Below are the code and all the weights of a small trained network. Each question names an input and a class and asks about switching units off, where a switched-off unit gives its printed mean instead of its output.

import numpy as np


def w(rows, s, z=0):
    codes = np.array(rows[::2]) - 128.0
    scale = np.full(codes.shape[1], s)
    scale[-1] = z or s
    return codes * scale


def f(y):
    return y / 2 * (1 + np.tanh(0.7978845608 * (y + 0.044715 * y**3)))


def log_softmax(a):
    a = a - a.max(-1, keepdims=True)
    return a - np.log(np.exp(a).sum(-1, keepdims=True))


def net(x, mask):
    res = np.array(x, float).reshape(1, 3) / 4 @ E
    y = f(res @ A[0][:, :-1].T + A[0][:, -1])
    res = res + np.where(mask, y, B[0][:, -1]) @ B[0][:, :-1]
    return log_softmax(res[-1] @ U[:, :-1].T + U[:, -1])


A, B = {}, {}
E = w([
[150,91,227,92,236,212,55,209],'x0',
[92,253,136,160,53,142,211,221],'x1',
[143,71,223,146,87,173,106,149],'x2',
],0.0046)
A[0] = w([
[137,104,139,128,109,124,131,89,254],'neuron 1',
[128,124,128,123,123,126,131,125,145],'neuron 2',
[129,74,215,122,146,150,97,161,131],'neuron 3',
[126,140,143,132,103,146,135,164,86],'neuron 4',
[129,84,58,121,146,103,105,40,121],'neuron 5',
[128,155,180,124,176,157,111,214,116],'neuron 6',
[121,141,98,157,157,143,123,104,197],'neuron 7',
[125,166,132,143,4,124,187,123,112],'neuron 8',
[124,245,75,129,98,118,192,184,174],'neuron 9',
[120,175,50,122,195,111,140,142,133],'neuron 10',
[134,106,174,144,179,158,74,139,146],'neuron 11',
[127,119,137,132,129,125,126,123,168],'neuron 12',
[127,123,140,120,133,130,119,134,133],'neuron 13',
[127,125,135,127,123,125,133,132,80],'neuron 14',
[130,80,210,129,149,151,95,152,134],'neuron 15',
[121,186,73,137,57,103,190,106,171],'neuron 16',
[125,121,130,119,119,120,133,131,103],'neuron 17',
[126,127,128,127,124,130,129,132,63],'neuron 18',
],0.015,0.0049)
B[0] = w([
[99,73,25,186,107,95,52,198,180],'neuron 1',
[130,123,127,134,127,120,120,134,133],'neuron 2',
[143,108,195,83,83,177,115,164,196],'neuron 3',
[126,155,145,149,138,105,158,84,135],'neuron 4',
[118,113,101,201,202,31,197,30,198],'neuron 5',
[122,166,155,202,166,195,101,181,193],'neuron 6',
[102,155,48,154,107,85,94,179,159],'neuron 7',
[136,182,123,75,50,27,160,120,211],'neuron 8',
[96,59,102,75,195,98,253,202,255],'neuron 9',
[164,204,71,83,90,129,81,124,178],'neuron 10',
[121,98,101,85,111,182,127,198,191],'neuron 11',
[112,120,105,143,113,123,109,155,140],'neuron 12',
[125,126,127,126,123,141,129,141,132],'neuron 13',
[142,124,162,118,134,134,138,102,118],'neuron 14',
[136,101,184,87,85,177,118,165,192],'neuron 15',
[150,41,147,53,93,71,102,129,242],'neuron 16',
[144,118,156,122,134,127,131,109,123],'neuron 17',
[143,125,165,113,140,137,145,96,116],'neuron 18',
],0.026,0.0098)
U = w([
[169,253,105,162,136,124,78,60,123],'0',
[160,171,202,138,142,141,146,38,70],'1',
[111,113,104,234,179,102,110,39,131],'2',
[144,135,170,119,80,227,57,161,145],'3',
[130,176,185,119,112,132,167,125,4],'4',
[155,170,185,133,135,145,148,27,63],'5',
[99,125,132,154,231,150,173,148,119],'6',
[132,104,104,47,80,88,141,144,211],'7',
],0.0074,0.0022)

Each question gives the input, the list of numbers given to net, and the class t.
The units are the neurons (one row each of A and B). Each row of codes is followed by its name. A weight is (code - 128) times the scale printed after its matrix; where a second scale follows, it is the last column's (A, B and U).
mask holds one flag per neuron, in row order. A switched-off neuron (its flag False) gives its mean, the last column of its row in B, instead of its output. The means were averaged over made-up inputs and are rounded, as every weight is.
A unit's drop is (log p(t) with every unit on - log p(t) with that unit switched off) / (log p(t) with every unit on - log p(t) with every unit switched off).
The circuit of an input: a set's keep is (log p(t) with only the set's units on - log p(t) with every unit switched off) / (log p(t) with every unit on - log p(t) with every unit switched off). Starting from the 12 units with the biggest drops (on a tie, the unit counted first), units are removed one at a time, each time the one whose removal leaves the highest keep (on an exact tie, the one counted first), for as long as the keep stays at least 0.8.
circuit, biggest first: the units of the circuit, biggest drop first
most important unit: the unit with the biggest drop
top k neurons: the k neurons with the biggest drops, biggest first
drop of u: that unit's drop, to one decimal
input [6,-3,-8], class 3: circuit, biggest first : (neuron 9; neuron 8)
input [5,7,2], class 6: most important unit : neuron 9
input [2,5,3], class 4: circuit, biggest first : (neuron 16; neuron 1; neuron 6)
input [5,-7,-8], class 2: circuit, biggest first : (neuron 5; neuron 9)
input [4,-8,-7], class 2: top 2 neurons : (neuron 5; neuron 9)
input [2,7,8], class 3: top 2 neurons : (neuron 6; neuron 5)
input [3,-2,-8], class 0: top 3 neurons : (neuron 9; neuron 10; neuron 16)
input [4,3,-4], class 6: drop of neuron 8 : 0.1
input [5,8,4], class 6: drop of neuron 6 : 0.2
input [-5,-4,-4], class 2: drop of neuron 5 : 0.4
